Below is a small trained network, with its code and all its weights. Each question gives an input and a class and asks what happens when units are switched off, that is, made to give their printed mean instead of their output.

import numpy as np


def w(rows, s, z=0):
    codes = np.array(rows[::2]) - 128.0
    scale = np.full(codes.shape[1], s)
    scale[-1] = z or s
    return codes * scale


def norm(h):
    return h / np.sqrt((h * h).mean(-1, keepdims=True) + 1e-5)


def f(y):
    return y / 2 * (1 + np.tanh(0.7978845608 * (y + 0.044715 * y**3)))


def log_softmax(a):
    a = a - a.max(-1, keepdims=True)
    return a - np.log(np.exp(a).sum(-1, keepdims=True))


def net(x, mask):
    res = np.array(x, float).reshape(1, 3) / 4 @ E
    u = 0
    for l in range(2):
        y = f(norm(res) @ A[l][:, :-1].T + A[l][:, -1])
        res = res + np.where(mask[u : u + 10], y, B[l][:, -1]) @ B[l][:, :-1]
        u += 10
    return log_softmax(norm(res)[-1] @ U[:, :-1].T + U[:, -1])


A, B = {}, {}
E = w([
[145,95,254,138,104,140,159,209,94,42],'x0',
[118,90,152,119,248,121,181,49,129,83],'x1',
[130,81,137,133,51,3,80,125,112,79],'x2',
],0.0078)
A[0] = w([
[122,119,191,114,109,101,129,178,130,84,6],'L0N0',
[126,131,140,117,189,188,112,106,121,141,43],'L0N1',
[130,113,193,125,111,97,130,134,121,71,135],'L0N2',
[138,107,163,123,219,51,141,39,128,72,7],'L0N3',
[123,121,125,129,149,104,129,99,130,110,94],'L0N4',
[129,133,123,121,214,166,135,87,129,134,25],'L0N5',
[132,139,80,158,129,121,138,94,118,164,79],'L0N6',
[134,123,126,133,216,222,154,93,129,133,38],'L0N7',
[137,120,250,149,144,166,145,214,117,59,98],'L0N8',
[130,144,165,128,102,240,134,245,124,145,25],'L0N9',
],0.016,0.0028)
B[0] = w([
[172,100,191,96,163,103,169,163,103,103,189],'L0N0',
[125,179,148,136,169,108,152,155,125,117,176],'L0N1',
[154,85,102,131,110,125,171,201,138,87,197],'L0N2',
[87,103,93,212,128,188,72,54,46,149,224],'L0N3',
[83,157,115,171,67,184,103,183,132,184,150],'L0N4',
[95,134,115,169,155,124,194,159,211,125,193],'L0N5',
[137,116,106,66,131,114,122,162,118,142,173],'L0N6',
[136,221,182,145,179,65,161,168,81,133,217],'L0N7',
[89,76,125,3,115,90,90,161,196,95,249],'L0N8',
[145,141,135,179,91,214,124,58,96,151,229],'L0N9',
],0.022,0.017)
A[1] = w([
[151,141,33,43,172,77,113,19,215,177,64],'L1N0',
[34,76,84,250,151,142,77,51,99,116,2],'L1N1',
[138,176,170,145,75,231,114,2,156,167,125],'L1N2',
[220,123,103,221,143,8,194,166,138,97,89],'L1N3',
[127,195,178,193,168,48,185,175,103,114,107],'L1N4',
[127,155,131,222,179,61,185,131,126,167,66],'L1N5',
[154,187,84,238,119,217,182,128,139,193,147],'L1N6',
[93,233,156,165,252,67,138,169,167,173,60],'L1N7',
[119,157,98,159,190,155,208,193,119,120,139],'L1N8',
[81,203,208,112,169,156,173,88,182,134,116],'L1N9',
],0.014,0.0039)
B[1] = w([
[113,191,20,93,78,93,144,99,153,141,161],'L1N0',
[39,135,79,148,184,128,92,218,49,203,200],'L1N1',
[198,174,93,161,178,131,176,89,26,202,197],'L1N2',
[156,160,174,187,163,128,69,134,130,228,180],'L1N3',
[146,151,90,187,52,81,107,84,251,127,223],'L1N4',
[140,127,155,2,191,104,175,145,128,24,199],'L1N5',
[178,11,208,114,32,171,151,73,235,33,223],'L1N6',
[138,128,76,201,104,93,227,67,185,25,248],'L1N7',
[103,156,168,182,95,108,77,79,183,139,201],'L1N8',
[71,196,118,129,221,67,85,148,150,102,189],'L1N9',
],0.016)
U = w([
[93,189,131,199,152,65,183,95,221,56,215],'0',
[141,172,34,65,87,83,106,132,115,195,152],'1',
[205,124,185,209,114,67,72,187,144,215,29],'2',
[151,33,191,10,119,109,131,213,143,71,223],'3',
[136,208,179,72,194,153,132,107,71,137,4],'4',
[223,129,149,145,97,227,162,32,52,181,133],'5',
[40,64,80,208,151,183,86,152,12,180,140],'6',
],0.013,0.0035)

Each question gives the input, the list of numbers given to net, and the class t.
The units are the neurons (one row each of A and B). Each row of codes is followed by its name. A weight is (code - 128) times the scale printed after its matrix; where a second scale follows, it is the last column's (A, B and U).
mask holds one flag per neuron, layer by layer. A switched-off neuron (its flag False) gives its mean, the last column of its row in B, instead of its output. The means were averaged over made-up inputs and are rounded, as every weight is.
A unit's drop is (log p(t) with every unit on - log p(t) with that unit switched off) / (log p(t) with every unit on - log p(t) with every unit switched off).
The circuit of an input: a set's keep is (log p(t) with only the set's units on - log p(t) with every unit switched off) / (log p(t) with every unit on - log p(t) with every unit switched off). Starting from the 12 units with the biggest drops (on a tie, the unit counted first), units are removed one at a time, each time the one whose removal leaves the highest keep (on an exact tie, the one counted first), for as long as the keep stays at least 0.8.
circuit, biggest first: the units of the circuit, biggest drop first
top k neurons: the k neurons with the biggest drops, biggest first
k most important neurons of layer l: the k neurons of layer l with the biggest drops, biggest first
drop when u is switched off: that unit's drop, to one decimal
input [8,-3,-5], class 3: circuit, biggest first : [L0N8]
input [-6,-8,-8], class 5: circuit, biggest first : [L0N9; L1N2]
input [-7,-3,7], class 1: top 3 neurons : [L0N7; L0N3; L0N9]
input [-3,-2,4], class 1: top 4 neurons : [L0N7; L0N9; L0N3; L0N2]
input [-5,0,1], class 1: top 4 neurons : [L0N7; L0N9; L0N3; L0N6]
input [-5,-4,3], class 1: top 2 neurons : [L0N7; L0N9]
input [6,-8,-1], class 3: 2 most important neurons of layer 0 : [L0N8; L0N3]
input [2,-7,4], class 3: top 2 neurons : [L0N7; L0N3]
input [-3,-4,6], class 1: top 3 neurons : [L0N9; L0N7; L0N3]
input [3,-2,-6], class 4: top 3 neurons : [L0N9; L0N8; L1N2]
input [-6,-2,2], class 1: 2 most important neurons of layer 0 : [L0N7; L0N3]
input [-3,-4,0], class 1: 2 most important neurons of layer 0 : [L0N9; L0N7]
input [-4,-6,-6], class 5: 3 most important neurons of layer 0 : [L0N9; L0N8; L0N5]
input [7,5,0], class 3: most important neuron of layer 0 : [L0N8]
input [3,-7,8], class 3: top 2 neurons : [L0N7; L0N5]
input [6,8,7], class 6: 2 most important neurons of layer 1 : [L1N6; L1N5]
input [-5,-6,-1], class 1: top 2 neurons : [L0N9; L0N7]
input [5,-5,-4], class 5: top 2 neurons : [L0N9; L1N2]
input [-7,0,3], class 1: drop when L0N7 is switched off : 0.4
input [6,7,3], class 3: drop when L0N8 is switched off : 1.0
input [2,3,3], class 6: drop when L0N3 is switched off : 0.8
